Below are the code and all the weights of a small trained network. Each question names an input and a target symbol and asks about switching units off, where a switched-off unit gives its printed mean instead of its output.

import numpy as np


def w(rows, s, z=0):
    codes = np.array(rows[::2]) - 128.0
    scale = np.full(codes.shape[1], s)
    scale[-1] = z or s
    return codes * scale


def norm(h):
    return h / np.sqrt((h * h).mean(-1, keepdims=True) + 1e-5)


def f(y):
    return np.maximum(y, 0)


def softmax(a):
    e = np.exp(a - a.max(-1, keepdims=True))
    return e / e.sum(-1, keepdims=True)


def log_softmax(a):
    a = a - a.max(-1, keepdims=True)
    return a - np.log(np.exp(a).sum(-1, keepdims=True))


def net(x, mask):
    ids = ['ΦΩαβγηθμξπστψ'.index(c) for c in x.split()]
    T = len(ids)
    res = E[ids] + P[:T]
    u = 0
    for l in range(2):
        r = norm(res)
        for j in range(2):
            rows = slice(4 * j, 4 * j + 4)
            q, k, v = (r @ M[l][rows].T for M in (Q, K, V))
            z = softmax(np.where(np.tri(T) > 0, q @ k.T / 4**0.5, -1e9)) @ v
            o = O[l][rows]
            res = res + np.where(mask[u + j], z, o[:, -1]) @ o[:, :-1]
        u += 2
        y = f(norm(res) @ A[l][:, :-1].T + A[l][:, -1])
        res = res + np.where(mask[u : u + 8], y, B[l][:, -1]) @ B[l][:, :-1]
        u += 8
    return log_softmax(norm(res)[-1] @ U[:, :-1].T + U[:, -1])


Q, K, V, O, A, B = {}, {}, {}, {}, {}, {}
E = w([
[182,140,123],'Φ',
[140,81,128],'Ω',
[151,113,186],'α',
[151,102,160],'β',
[254,86,150],'γ',
[149,72,127],'η',
[165,84,9],'θ',
[162,166,116],'μ',
[119,10,51],'ξ',
[161,148,109],'π',
[129,116,125],'σ',
[58,119,118],'τ',
[159,124,156],'ψ',
],0.026)
P = w([
[137,78,32],'0',
[98,131,22],'1',
[41,165,64],'2',
[1,174,85],'3',
[30,133,17],'4',
[89,88,31],'5',
],0.0037)
Q[0] = w([
[151,103,193],'0.h1',
[163,46,252],'0.h1',
[185,237,132],'0.h1',
[31,110,166],'0.h1',
[142,174,158],'0.h2',
[165,73,92],'0.h2',
[187,89,117],'0.h2',
[169,94,185],'0.h2',
],0.018)
K[0] = w([
[171,85,201],'0.h1',
[195,15,253],'0.h1',
[203,213,171],'0.h1',
[31,133,181],'0.h1',
[146,58,183],'0.h2',
[83,182,165],'0.h2',
[93,141,228],'0.h2',
[158,116,229],'0.h2',
],0.017)
V[0] = w([
[19,75,3],'0.h1',
[97,103,83],'0.h1',
[225,169,223],'0.h1',
[48,155,157],'0.h1',
[208,82,132],'0.h2',
[77,83,106],'0.h2',
[191,88,132],'0.h2',
[156,123,138],'0.h2',
],0.0048)
O[0] = w([
[128,2,138,181],'0.h1',
[123,61,128,160],'0.h1',
[119,232,128,99],'0.h1',
[198,149,65,10],'0.h1',
[100,106,251,254],'0.h2',
[106,208,108,130],'0.h2',
[112,126,204,231],'0.h2',
[130,114,173,157],'0.h2',
],0.0046,0.0019)
A[0] = w([
[195,93,121,197],'0.n1',
[87,32,78,44],'0.n2',
[88,23,70,77],'0.n3',
[1,86,114,250],'0.n4',
[23,222,156,179],'0.n5',
[22,147,116,50],'0.n6',
[131,61,235,184],'0.n7',
[46,142,98,137],'0.n8',
],0.0088,0.0021)
B[0] = w([
[224,113,131,207],'0.n1',
[187,117,239,236],'0.n2',
[155,108,254,253],'0.n3',
[166,16,132,219],'0.n4',
[164,83,80,173],'0.n5',
[20,71,240,141],'0.n6',
[168,138,23,236],'0.n7',
[79,39,138,146],'0.n8',
],0.0084,0.0057)
Q[1] = w([
[3,172,127],'1.h1',
[92,141,116],'1.h1',
[147,117,198],'1.h1',
[139,103,151],'1.h1',
[188,105,90],'1.h2',
[203,68,204],'1.h2',
[57,173,55],'1.h2',
[131,168,130],'1.h2',
],0.019)
K[1] = w([
[60,254,96],'1.h1',
[100,163,126],'1.h1',
[186,114,87],'1.h1',
[135,123,94],'1.h1',
[146,99,85],'1.h2',
[61,111,53],'1.h2',
[185,138,201],'1.h2',
[151,149,121],'1.h2',
],0.017)
V[1] = w([
[215,138,216],'1.h1',
[94,229,80],'1.h1',
[86,144,124],'1.h1',
[159,210,163],'1.h1',
[185,63,34],'1.h2',
[24,108,155],'1.h2',
[57,2,50],'1.h2',
[189,54,29],'1.h2',
],0.0098)
O[1] = w([
[11,47,169,216],'1.h1',
[179,61,109,7],'1.h1',
[165,152,93,81],'1.h1',
[91,27,132,99],'1.h1',
[85,149,68,194],'1.h2',
[138,13,173,59],'1.h2',
[93,2,71,124],'1.h2',
[85,157,51,201],'1.h2',
],0.0092,0.012)
A[1] = w([
[124,114,200,79],'1.n1',
[74,109,180,119],'1.n2',
[107,64,57,145],'1.n3',
[119,108,111,92],'1.n4',
[2,176,80,236],'1.n5',
[124,65,7,91],'1.n6',
[236,62,100,4],'1.n7',
[73,166,60,63],'1.n8',
],0.014,0.0029)
B[1] = w([
[119,186,119,158],'1.n1',
[184,137,117,175],'1.n2',
[181,161,98,169],'1.n3',
[141,154,113,137],'1.n4',
[7,157,156,245],'1.n5',
[193,160,38,163],'1.n6',
[84,13,187,139],'1.n7',
[44,81,180,186],'1.n8',
],0.019,0.012)
U = w([
[196,115,168,90],'Φ',
[147,131,109,3],'Ω',
[142,139,82,17],'α',
[175,184,176,140],'β',
[158,88,222,97],'γ',
[118,134,3,154],'η',
[189,42,52,195],'θ',
[98,165,152,187],'μ',
[188,218,104,29],'ξ',
[111,5,157,163],'π',
[120,147,115,38],'σ',
[199,125,138,133],'τ',
[31,152,138,186],'ψ',
],0.017,0.0063)

Each question gives the input, a string of symbols that net reads in full, and the target symbol t.
The units are the heads (4 rows each of Q, K, V and O) and the neurons (one row each of A and B). Each row of codes is followed by its name. A weight is (code - 128) times the scale printed after its matrix; where a second scale follows, it is the last column's (O, A, B and U).
mask holds one flag per unit, layer by layer, with each layer's heads first. A switched-off unit (its flag False) gives its mean, the last column of its rows in O or B, instead of its output. The means were averaged over made-up inputs and are rounded, as every weight is.
A unit's drop is (log p(t) with every unit on - log p(t) with that unit switched off) / (log p(t) with every unit on - log p(t) with every unit switched off).
The circuit of an input: a set's keep is (log p(t) with only the set's units on - log p(t) with every unit switched off) / (log p(t) with every unit on - log p(t) with every unit switched off). Starting from the 12 units with the biggest drops (on a tie, the unit counted first), units are removed one at a time, each time the one whose removal leaves the highest keep (on an exact tie, the one counted first), for as long as the keep stays at least 0.8.
units of the circuit, in order: the units of the circuit, biggest drop first
unit that matters most: the unit with the biggest drop
k most important neurons: the k neurons with the biggest drops, biggest first
k most important neurons of layer l: the k neurons of layer l with the biggest drops, biggest first
which heads matter: for each layer, one digit per head in row order, 1 if its drop is at least 0.15 and else 0, layers parted by /
input μ η σ γ τ σ, target π: most important neuron of layer 0 => (0.n3)
input τ θ Ω, target η: which heads matter => 01 / 01
input α η Ω Φ ψ γ, target ξ: units of the circuit, in order => (0.h1 1.n5)
input σ σ θ ξ σ, target θ: 4 most important neurons => (1.n5 0.n4 0.n3 0.n2)
input π η τ Ω γ, target π: 2 most important neurons => (0.n7 1.n7)
input ξ η γ Ω Ω, target θ: which heads matter => 00 / 01
input γ τ π μ α σ, target β: 4 most important neurons => (0.n3 0.n2 0.n4 0.n7)
input Ω θ Ω, target η: units of the circuit, in order => (1.h2 1.n6)
input σ θ μ τ α σ, target π: 2 most important neurons => (0.n7 0.n3)
input Ω μ ψ η, target β: which heads matter => 10 / 00
input τ γ ξ σ π τ, target π: 2 most important neurons => (0.n6 0.n8)
input μ μ γ, target β: units of the circuit, in order => (1.h2 1.n5)
input ξ η μ τ η, target π: which heads matter => 00 / 01
input Φ σ ξ η, target θ: unit that matters most => 1.h2
input σ σ μ η, target β: which heads matter => 00 / 00
input τ σ θ σ, target η: which heads matter => 11 / 01
input α η α τ μ Ω, target β: which heads matter => 11 / 00
input α γ μ Ω γ, target β: 2 most important neurons => (0.n3 0.n2)
input Ω ξ ξ σ σ, target θ: 2 most important neurons of layer 0 => (0.n3 0.n2)
input Ω π Φ ξ η, target θ: unit that matters most => 0.n7
input Ω σ γ γ, target ξ: 3 most important neurons => (0.n2 0.n1 1.n5)
